Here is a tiny trained network, its code and every weight. The questions are about switching its units off for an input and a class, where a switched-off unit gives its printed mean instead of its output.

import numpy as np


def w(rows, s, z=0):
    codes = np.array(rows[::2]) - 128.0
    scale = np.full(codes.shape[1], s)
    scale[-1] = z or s
    return codes * scale


def f(y):
    return np.maximum(y, 0)


def log_softmax(a):
    a = a - a.max(-1, keepdims=True)
    return a - np.log(np.exp(a).sum(-1, keepdims=True))


def net(x, mask):
    res = np.array(x, float).reshape(1, 2) / 4 @ E
    y = f(res @ A[0][:, :-1].T + A[0][:, -1])
    res = res + np.where(mask, y, B[0][:, -1]) @ B[0][:, :-1]
    return log_softmax(res[-1] @ U[:, :-1].T + U[:, -1])


A, B = {}, {}
E = w([
[216,11,174],'x0',
[41,72,185],'x1',
],0.012)
A[0] = w([
[77,99,107,112],'neuron 0',
[93,95,125,241],'neuron 1',
[146,133,132,242],'neuron 2',
[197,192,142,156],'neuron 3',
[161,120,112,200],'neuron 4',
[68,168,77,100],'neuron 5',
[87,95,137,175],'neuron 6',
[45,89,161,69],'neuron 7',
[149,123,78,222],'neuron 8',
[60,62,189,77],'neuron 9',
[113,121,110,211],'neuron 10',
[55,245,165,107],'neuron 11',
[109,163,137,242],'neuron 12',
[133,110,155,102],'neuron 13',
[184,201,154,86],'neuron 14',
[109,165,130,124],'neuron 15',
[163,155,93,85],'neuron 16',
[158,162,131,99],'neuron 17',
[247,198,79,126],'neuron 18',
[207,210,201,86],'neuron 19',
[130,161,198,111],'neuron 20',
[84,95,167,121],'neuron 21',
[84,229,114,130],'neuron 22',
[116,140,195,255],'neuron 23',
[62,166,123,83],'neuron 24',
[38,57,162,149],'neuron 25',
[101,133,111,99],'neuron 26',
[154,152,137,104],'neuron 27',
[210,128,32,90],'neuron 28',
[51,122,133,106],'neuron 29',
[91,82,76,98],'neuron 30',
[119,118,147,242],'neuron 31',
[222,35,193,133],'neuron 32',
[161,17,149,120],'neuron 33',
[89,124,205,127],'neuron 34',
],0.014,0.008)
B[0] = w([
[112,92,141,152],'neuron 0',
[54,179,75,187],'neuron 1',
[64,196,25,183],'neuron 2',
[75,112,138,185],'neuron 3',
[97,149,69,173],'neuron 4',
[196,98,127,183],'neuron 5',
[96,127,122,173],'neuron 6',
[114,58,208,177],'neuron 7',
[58,185,88,180],'neuron 8',
[100,56,203,193],'neuron 9',
[91,188,71,166],'neuron 10',
[231,85,110,214],'neuron 11',
[76,223,26,186],'neuron 12',
[144,97,123,145],'neuron 13',
[111,72,165,162],'neuron 14',
[154,109,120,156],'neuron 15',
[115,84,166,156],'neuron 16',
[122,91,148,146],'neuron 17',
[58,75,174,225],'neuron 18',
[112,75,164,160],'neuron 19',
[134,114,144,135],'neuron 20',
[99,97,152,172],'neuron 21',
[197,90,96,210],'neuron 22',
[47,207,47,190],'neuron 23',
[201,89,132,172],'neuron 24',
[71,87,150,211],'neuron 25',
[153,109,133,141],'neuron 26',
[119,107,142,140],'neuron 27',
[97,61,169,193],'neuron 28',
[131,57,157,169],'neuron 29',
[121,110,152,137],'neuron 30',
[54,207,45,183],'neuron 31',
[254,103,87,254],'neuron 32',
[223,98,99,222],'neuron 33',
[102,106,149,173],'neuron 34',
],0.032,0.017)
U = w([
[254,66,59,136],'0',
[38,10,185,149],'1',
[91,199,42,255],'2',
[223,167,135,75],'3',
[90,73,224,57],'4',
[106,229,184,92],'5',
[216,94,182,76],'6',
[177,161,126,59],'7',
],0.0095,0.0044)

Each question gives the input, the list of numbers given to net, and the class t.
The units are the neurons (one row each of A and B). Each row of codes is followed by its name. A weight is (code - 128) times the scale printed after its matrix; where a second scale follows, it is the last column's (A, B and U).
mask holds one flag per neuron, in row order. A switched-off neuron (its flag False) gives its mean, the last column of its row in B, instead of its output. The means were averaged over made-up inputs and are rounded, as every weight is.
A unit's drop is (log p(t) with every unit on - log p(t) with that unit switched off) / (log p(t) with every unit on - log p(t) with every unit switched off).
unit that matters most: the unit with the biggest drop
k most important neurons: the k neurons with the biggest drops, biggest first
drop when u is switched off: that unit's drop, to one decimal
input [-3,2], class 2: 2 most important neurons : neuron 32; neuron 33
input [6,-7], class 1: unit that matters most : neuron 18
input [7,6], class 0: 2 most important neurons : neuron 32; neuron 33
input [-6,-7], class 1: 2 most important neurons : neuron 18; neuron 32
input [-7,7], class 0: 4 most important neurons : neuron 11; neuron 22; neuron 18; neuron 24
input [3,2], class 2: 2 most important neurons : neuron 11; neuron 22
input [7,7], class 0: 3 most important neurons : neuron 32; neuron 33; neuron 18
input [-4,1], class 0: 2 most important neurons : neuron 11; neuron 22
input [1,-4], class 1: drop when neuron 18 is switched off : 0.1
input [-3,-4], class 1: drop when neuron 18 is switched off : 0.7
input [6,-8], class 1: drop when neuron 18 is switched off : 1.0
